Below are the code and all the weights of a small trained network. Each question names an input and a target symbol and asks about switching units off, where a switched-off unit gives its printed mean instead of its output.

import numpy as np


def w(rows, s, z=0):
    codes = np.array(rows[::2]) - 128.0
    scale = np.full(codes.shape[1], s)
    scale[-1] = z or s
    return codes * scale


def norm(h):
    return h / np.sqrt((h * h).mean(-1, keepdims=True) + 1e-5)


def f(y):
    return y / 2 * (1 + np.tanh(0.7978845608 * (y + 0.044715 * y**3)))


def softmax(a):
    e = np.exp(a - a.max(-1, keepdims=True))
    return e / e.sum(-1, keepdims=True)


def log_softmax(a):
    a = a - a.max(-1, keepdims=True)
    return a - np.log(np.exp(a).sum(-1, keepdims=True))


def net(x, mask):
    ids = ['αδηλμξσψ'.index(c) for c in x.split()]
    T = len(ids)
    res = E[ids] + P[:T]
    r = norm(res)
    for j in range(2):
        rows = slice(3 * j, 3 * j + 3)
        q, k, v = (r @ M[0][rows].T for M in (Q, K, V))
        z = softmax(np.where(np.tri(T) > 0, q @ k.T / 3**0.5, -1e9)) @ v
        o = O[0][rows]
        res = res + np.where(mask[j], z, o[:, -1]) @ o[:, :-1]
    y = f(norm(res) @ A[0][:, :-1].T + A[0][:, -1])
    res = res + np.where(mask[2:14], y, B[0][:, -1]) @ B[0][:, :-1]
    return log_softmax(norm(res)[-1] @ U[:, :-1].T + U[:, -1])


Q, K, V, O, A, B = {}, {}, {}, {}, {}, {}
E = w([
[128,229,178,159,179,253,130],'α',
[143,106,202,108,125,113,134],'δ',
[251,50,154,160,134,106,213],'η',
[130,67,171,119,114,113,128],'λ',
[90,136,183,5,42,109,200],'μ',
[164,75,195,156,195,100,76],'ξ',
[79,61,169,88,93,128,144],'σ',
[96,43,90,117,168,204,155],'ψ',
],0.0012)
P = w([
[112,135,135,161,86,141,128],'0',
[78,112,181,45,253,106,146],'1',
[162,120,142,108,111,160,98],'2',
[86,76,141,115,181,134,191],'3',
[107,150,113,190,78,104,132],'4',
[103,93,113,113,181,113,188],'5',
[177,135,133,50,100,152,87],'6',
[112,116,83,120,182,100,170],'7',
],0.0028)
Q[0] = w([
[153,169,155,254,97,167,165],'head 0',
[19,147,129,46,163,176,84],'head 0',
[240,100,108,29,148,202,99],'head 0',
[176,99,137,26,230,109,165],'head 1',
[62,133,165,232,103,4,168],'head 1',
[187,107,147,47,25,69,138],'head 1',
],0.0068)
K[0] = w([
[202,165,252,117,125,191,68],'head 0',
[56,175,84,112,196,114,164],'head 0',
[51,183,76,253,64,55,141],'head 0',
[118,172,101,146,177,86,154],'head 1',
[235,84,211,33,185,156,59],'head 1',
[149,114,135,121,63,32,87],'head 1',
],0.0082)
V[0] = w([
[92,104,58,50,80,101,99],'head 0',
[88,141,142,191,213,33,58],'head 0',
[132,243,92,150,84,251,51],'head 0',
[248,105,170,228,132,183,193],'head 1',
[187,252,204,69,68,29,208],'head 1',
[31,183,221,53,144,76,114],'head 1',
],0.0033)
O[0] = w([
[133,59,171,141,153,157,116,37],'head 0',
[71,134,144,184,90,59,136,49],'head 0',
[164,153,183,51,130,101,199,3],'head 0',
[107,247,69,45,140,180,50,249],'head 1',
[165,171,87,216,205,179,163,100],'head 1',
[167,151,163,254,112,88,147,188],'head 1',
],0.0049,0.0017)
A[0] = w([
[185,120,87,80,99,31,184,93],'neuron 0',
[66,69,144,237,106,83,106,55],'neuron 1',
[31,124,132,153,175,178,69,80],'neuron 2',
[91,119,130,57,153,79,138,174],'neuron 3',
[196,101,254,177,23,38,121,2],'neuron 4',
[189,175,96,159,156,139,128,59],'neuron 5',
[127,61,171,173,141,137,150,81],'neuron 6',
[139,84,182,173,214,90,218,126],'neuron 7',
[185,54,213,143,80,172,134,89],'neuron 8',
[171,173,129,96,173,125,86,163],'neuron 9',
[135,227,112,160,181,161,188,148],'neuron 10',
[124,92,215,148,228,43,175,55],'neuron 11',
],0.0058,0.0056)
B[0] = w([
[113,218,162,87,130,204,73,116],'neuron 0',
[140,145,63,115,216,172,100,251],'neuron 1',
[159,238,163,61,96,230,75,187],'neuron 2',
[154,107,141,245,188,77,124,193],'neuron 3',
[119,87,188,194,135,131,234,118],'neuron 4',
[31,166,108,59,141,82,120,116],'neuron 5',
[187,163,117,88,154,56,121,158],'neuron 6',
[123,165,172,147,110,194,36,226],'neuron 7',
[3,198,161,119,137,145,145,143],'neuron 8',
[118,111,135,168,74,159,187,227],'neuron 9',
[141,59,136,140,166,61,111,233],'neuron 10',
[131,204,17,19,59,238,143,159],'neuron 11',
],0.0045,0.003)
U = w([
[245,215,175,69,145,73,219,85],'α',
[157,78,198,230,219,140,23,23],'δ',
[107,203,96,181,8,26,92,80],'η',
[4,143,193,148,107,156,231,218],'λ',
[97,38,15,176,206,22,186,253],'μ',
[111,33,183,1,67,99,80,78],'ξ',
[198,36,103,169,12,217,219,8],'σ',
[120,242,95,41,152,231,82,162],'ψ',
],0.0084,0.0027)

Each question gives the input, a string of symbols that net reads in full, and the target symbol t.
The units are the heads (3 rows each of Q, K, V and O) and the neurons (one row each of A and B). Each row of codes is followed by its name. A weight is (code - 128) times the scale printed after its matrix; where a second scale follows, it is the last column's (O, A, B and U).
mask holds one flag per unit, heads first, then neurons. A switched-off unit (its flag False) gives its mean, the last column of its rows in O or B, instead of its output. The means were averaged over made-up inputs and are rounded, as every weight is.
A unit's drop is (log p(t) with every unit on - log p(t) with that unit switched off) / (log p(t) with every unit on - log p(t) with every unit switched off).
The circuit of an input: a set's keep is (log p(t) with only the set's units on - log p(t) with every unit switched off) / (log p(t) with every unit on - log p(t) with every unit switched off). Starting from the 12 units with the biggest drops (on a tie, the unit counted first), units are removed one at a time, each time the one whose removal leaves the highest keep (on an exact tie, the one counted first), for as long as the keep stays at least 0.8.
units of the circuit, in order: the units of the circuit, biggest drop first
k most important neurons: the k neurons with the biggest drops, biggest first
heads that matter: for each layer, one digit per head in row order, 1 if its drop is at least 0.15 and else 0, layers parted by /
input η λ η σ ξ η, target μ: heads that matter : 10
input σ ψ σ δ σ, target λ: heads that matter : 11
input λ ξ σ η ψ ψ, target δ: heads that matter : 11
input σ λ μ η σ α δ, target λ: heads that matter : 01
input α μ λ, target α: heads that matter : 10
input α σ ψ η λ, target ξ: heads that matter : 01
input λ η ψ, target σ: heads that matter : 10
input η δ μ σ σ α σ, target λ: heads that matter : 01
input δ δ α ψ η λ ξ λ, target δ: most important neuron : (neuron 11)
input σ ξ δ λ ψ α μ α, target δ: units of the circuit, in order : (neuron 2; neuron 10)
input σ η σ ξ α η, target δ: units of the circuit, in order : (neuron 7; neuron 10)
input μ ξ σ μ α, target λ: heads that matter : 11
input α η α μ α, target α: heads that matter : 10
input η μ δ λ λ, target μ: heads that matter : 11
input ξ η ψ, target η: heads that matter : 10
input μ ψ δ α α λ δ, target α: units of the circuit, in order : (head 0)
input σ α δ, target λ: units of the circuit, in order : (neuron 8; head 1)
input σ ψ ξ α η, target η: 4 most important neurons : (neuron 1; neuron 2; neuron 3; neuron 0)
input δ λ σ η, target ψ: 2 most important neurons : (neuron 11; neuron 7)
input λ α δ σ σ α δ α, target μ: 2 most important neurons : (neuron 7; neuron 10)
input μ λ ψ ξ μ δ ψ δ, target δ: units of the circuit, in order : (head 1)
input η ξ ξ δ α η, target δ: 2 most important neurons : (neuron 0; neuron 10)
input λ μ η, target σ: 2 most important neurons : (neuron 9; neuron 2)
input μ λ δ ψ ξ, target μ: 2 most important neurons : (neuron 10; neuron 5)
